Here is a tiny trained network, its code and every weight. The questions are about switching its units off for an input and a class, where a switched-off unit gives its printed mean instead of its output.

import numpy as np


def w(rows, s, z=0):
    codes = np.array(rows[::2]) - 128.0
    scale = np.full(codes.shape[1], s)
    scale[-1] = z or s
    return codes * scale


def norm(h):
    return h / np.sqrt((h * h).mean(-1, keepdims=True) + 1e-5)


def f(y):
    return np.maximum(y, 0)


def log_softmax(a):
    a = a - a.max(-1, keepdims=True)
    return a - np.log(np.exp(a).sum(-1, keepdims=True))


def net(x, mask):
    res = np.array(x, float).reshape(1, 8) / 4 @ E
    u = 0
    for l in range(3):
        y = f(norm(res) @ A[l][:, :-1].T + A[l][:, -1])
        res = res + np.where(mask[u : u + 13], y, B[l][:, -1]) @ B[l][:, :-1]
        u += 13
    return log_softmax(norm(res)[-1] @ U[:, :-1].T + U[:, -1])


A, B = {}, {}
E = w([
[230,72,101,221,198,103,228],'x0',
[127,114,116,137,123,120,112],'x1',
[164,192,40,103,77,122,155],'x2',
[117,215,73,164,252,201,48],'x3',
[73,166,146,150,158,52,141],'x4',
[127,103,104,142,121,116,100],'x5',
[127,138,133,125,127,135,141],'x6',
[188,172,176,170,94,121,80],'x7',
],0.014)
A[0] = w([
[150,156,98,125,143,116,130,159],'0.n1',
[119,112,120,126,81,115,115,124],'0.n2',
[104,73,210,124,172,127,68,102],'0.n3',
[174,187,190,171,109,85,82,54],'0.n4',
[53,155,157,151,183,2,128,90],'0.n5',
[80,74,89,75,181,137,165,31],'0.n6',
[153,99,192,99,153,206,145,147],'0.n7',
[178,41,109,94,108,228,85,67],'0.n8',
[198,144,173,177,93,115,78,45],'0.n9',
[62,85,71,67,173,130,179,2],'0.n10',
[154,106,119,187,151,136,184,32],'0.n11',
[105,145,180,133,144,155,177,109],'0.n12',
[181,184,173,188,78,136,94,77],'0.n13',
],0.016,0.013)
B[0] = w([
[191,164,106,111,109,126,145,221],'0.n1',
[154,178,150,112,170,128,159,194],'0.n2',
[97,117,27,126,116,46,115,254],'0.n3',
[103,25,67,110,117,240,167,197],'0.n4',
[179,202,110,208,20,220,159,247],'0.n5',
[138,64,76,90,115,206,129,168],'0.n6',
[109,183,65,169,86,83,140,242],'0.n7',
[143,234,163,201,64,176,185,208],'0.n8',
[82,65,78,89,140,197,174,175],'0.n9',
[111,36,106,80,130,254,160,165],'0.n10',
[177,100,36,129,132,57,164,180],'0.n11',
[146,125,72,106,106,91,107,165],'0.n12',
[103,68,62,75,139,180,164,209],'0.n13',
],0.014,0.0061)
A[1] = w([
[202,157,119,68,118,183,149,94],'1.n1',
[90,141,177,73,99,135,49,39],'1.n2',
[94,89,124,133,115,97,135,85],'1.n3',
[169,171,122,40,131,103,129,39],'1.n4',
[173,100,135,139,181,97,145,62],'1.n5',
[109,160,102,146,250,156,39,74],'1.n6',
[125,51,174,93,65,85,158,37],'1.n7',
[90,149,167,86,79,170,67,75],'1.n8',
[48,137,181,77,100,146,70,1],'1.n9',
[147,134,43,143,79,102,138,195],'1.n10',
[137,101,187,111,77,68,147,8],'1.n11',
[140,111,155,115,144,123,100,107],'1.n12',
[112,106,88,92,144,148,146,100],'1.n13',
],0.018,0.0062)
B[1] = w([
[64,117,155,162,119,89,85,185],'1.n1',
[165,82,30,91,128,44,154,149],'1.n2',
[140,111,159,107,118,131,82,138],'1.n3',
[64,88,165,172,120,94,65,144],'1.n4',
[114,103,99,104,125,64,118,138],'1.n5',
[186,169,248,48,102,161,128,160],'1.n6',
[191,160,213,47,129,179,116,151],'1.n7',
[152,125,57,111,134,81,227,166],'1.n8',
[145,124,40,113,118,94,124,151],'1.n9',
[46,137,193,164,119,120,73,250],'1.n10',
[169,184,176,121,183,178,106,139],'1.n11',
[145,122,113,130,146,131,129,128],'1.n12',
[102,86,167,102,134,142,121,161],'1.n13',
],0.014,0.021)
A[2] = w([
[231,92,118,157,206,82,176,102],'2.n1',
[64,104,178,189,171,46,51,90],'2.n2',
[185,159,102,52,110,53,158,132],'2.n3',
[116,114,81,108,130,73,147,70],'2.n4',
[123,98,182,110,147,193,90,111],'2.n5',
[103,51,122,117,157,182,128,1],'2.n6',
[212,165,211,101,158,132,71,94],'2.n7',
[126,179,75,140,247,196,57,137],'2.n8',
[224,65,118,169,185,92,99,133],'2.n9',
[110,161,77,129,217,173,66,89],'2.n10',
[207,50,119,220,182,115,186,132],'2.n11',
[71,82,79,85,113,115,135,136],'2.n12',
[100,148,171,125,104,197,85,153],'2.n13',
],0.015,0.0081)
B[2] = w([
[158,167,53,49,112,17,134,145],'2.n1',
[119,88,160,149,250,37,72,217],'2.n2',
[117,143,122,193,247,134,135,198],'2.n3',
[135,125,90,150,192,117,154,167],'2.n4',
[129,119,122,144,203,98,129,184],'2.n5',
[69,60,137,152,230,179,102,157],'2.n6',
[139,125,176,104,223,101,139,173],'2.n7',
[194,77,177,72,19,115,136,182],'2.n8',
[147,101,92,83,161,100,105,148],'2.n9',
[153,55,163,104,28,142,123,162],'2.n10',
[145,118,46,62,58,89,99,173],'2.n11',
[145,56,121,152,195,141,119,239],'2.n12',
[140,105,141,180,231,126,163,255],'2.n13',
],0.012,0.0098)
U = w([
[165,161,4,60,115,50,129,146],'0',
[222,189,249,53,137,164,149,126],'1',
[104,37,108,90,108,224,146,50],'2',
[117,160,126,167,176,128,130,250],'3',
[62,137,159,161,145,80,60,1],'4',
[140,211,107,203,48,165,169,28],'5',
[122,151,128,164,178,122,137,199],'6',
[124,160,129,155,181,128,136,204],'7',
],0.014,0.0074)

Each question gives the input, the list of numbers given to net, and the class t.
The units are the neurons (one row each of A and B). Each row of codes is followed by its name. A weight is (code - 128) times the scale printed after its matrix; where a second scale follows, it is the last column's (A, B and U).
mask holds one flag per neuron, layer by layer. A switched-off neuron (its flag False) gives its mean, the last column of its row in B, instead of its output. The means were averaged over made-up inputs and are rounded, as every weight is.
A unit's drop is (log p(t) with every unit on - log p(t) with that unit switched off) / (log p(t) with every unit on - log p(t) with every unit switched off).
The circuit of an input: a set's keep is (log p(t) with only the set's units on - log p(t) with every unit switched off) / (log p(t) with every unit on - log p(t) with every unit switched off). Starting from the 12 units with the biggest drops (on a tie, the unit counted first), units are removed one at a time, each time the one whose removal leaves the highest keep (on an exact tie, the one counted first), for as long as the keep stays at least 0.8.
units of the circuit, in order: the units of the circuit, biggest drop first
most important unit: the unit with the biggest drop
k most important neurons: the k neurons with the biggest drops, biggest first
top k neurons in layer l: the k neurons of layer l with the biggest drops, biggest first
drop when u is switched off: that unit's drop, to one decimal
input [-7,-2,3,-4,8,-1,0,-2], class 5: units of the circuit, in order => [0.n5]
input [-4,-3,8,6,6,-7,0,-3], class 4: 3 most important neurons => [1.n4; 0.n1; 1.n1]
input [-8,-8,5,5,-2,-6,8,4], class 0: units of the circuit, in order => [1.n2; 1.n8]
input [-7,1,-8,-8,-1,5,2,-6], class 1: 3 most important neurons => [1.n7; 1.n11; 1.n3]
input [-6,1,6,0,-3,5,4,7], class 2: 2 most important neurons => [0.n13; 0.n4]
input [3,-3,3,-7,7,-5,0,-3], class 1: 2 most important neurons => [1.n7; 0.n7]
input [6,8,8,-2,-2,1,-3,6], class 4: top 4 neurons in layer 1 => [1.n10; 1.n1; 1.n8; 1.n2]
input [0,-6,-1,-4,-8,-7,5,8], class 2: 2 most important neurons => [0.n13; 0.n9]
input [7,-6,4,7,8,-2,6,0], class 5: 3 most important neurons => [0.n5; 1.n2; 1.n8]
input [-2,-4,-3,6,1,-5,2,2], class 1: 2 most important neurons => [1.n6; 1.n1]
input [-1,-5,-8,-6,-7,7,3,-5], class 4: 2 most important neurons => [0.n7; 0.n3]
input [7,-2,4,-7,-8,-2,-5,-1], class 5: 2 most important neurons => [0.n8; 1.n10]
input [-2,-5,-7,4,-2,-7,7,-8], class 2: units of the circuit, in order => [0.n6; 2.n8]
input [-5,-1,7,-3,-3,6,-4,0], class 4: most important unit => 1.n4
input [-3,-4,-4,-6,-3,-5,-3,3], class 1: 2 most important neurons => [1.n7; 1.n11]
input [-7,-6,5,3,-7,-2,-1,4], class 0: 4 most important neurons => [1.n8; 0.n5; 1.n2; 1.n10]
input [1,-6,-4,1,-7,-1,-3,-5], class 5: 2 most important neurons => [0.n8; 0.n7]
input [5,-4,8,-6,-1,-7,-5,3], class 4: 3 most important neurons => [1.n1; 1.n4; 1.n6]
input [1,-5,6,5,1,-2,-2,2], class 4: top 3 neurons in layer 1 => [1.n1; 1.n4; 1.n7]
input [3,-5,6,-2,-8,-5,-2,7], class 5: units of the circuit, in order => [0.n8]
input [5,6,4,2,3,-3,4,-8], class 2: units of the circuit, in order => [0.n10; 0.n6]
input [1,1,-5,0,3,1,-6,-6], class 2: 2 most important neurons => [0.n10; 0.n6]
input [3,-2,-7,8,1,-8,-1,-2], class 1: top 2 neurons in layer 1 => [1.n6; 1.n1]
input [2,-3,-7,-5,-1,-5,-1,-5], class 4: top 3 neurons in layer 0 => [0.n7; 0.n3; 0.n12]
input [8,-5,2,-2,-6,2,-3,-1], class 0: 2 most important neurons => [0.n11; 2.n11]
input [5,-4,-2,5,-7,6,-4,-4], class 5: top 2 neurons in layer 0 => [0.n8; 0.n3]
input [1,8,2,-3,8,0,1,0], class 5: units of the circuit, in order => [0.n5]
input [7,5,4,-8,-6,0,-2,-4], class 1: top 2 neurons in layer 0 => [0.n3; 0.n5]
input [-1,2,5,-5,1,-6,-5,-7], class 2: top 2 neurons in layer 0 => [0.n10; 0.n6]
input [3,-7,-3,0,8,-5,-5,-5], class 5: drop when 0.n5 is switched off => 1.2
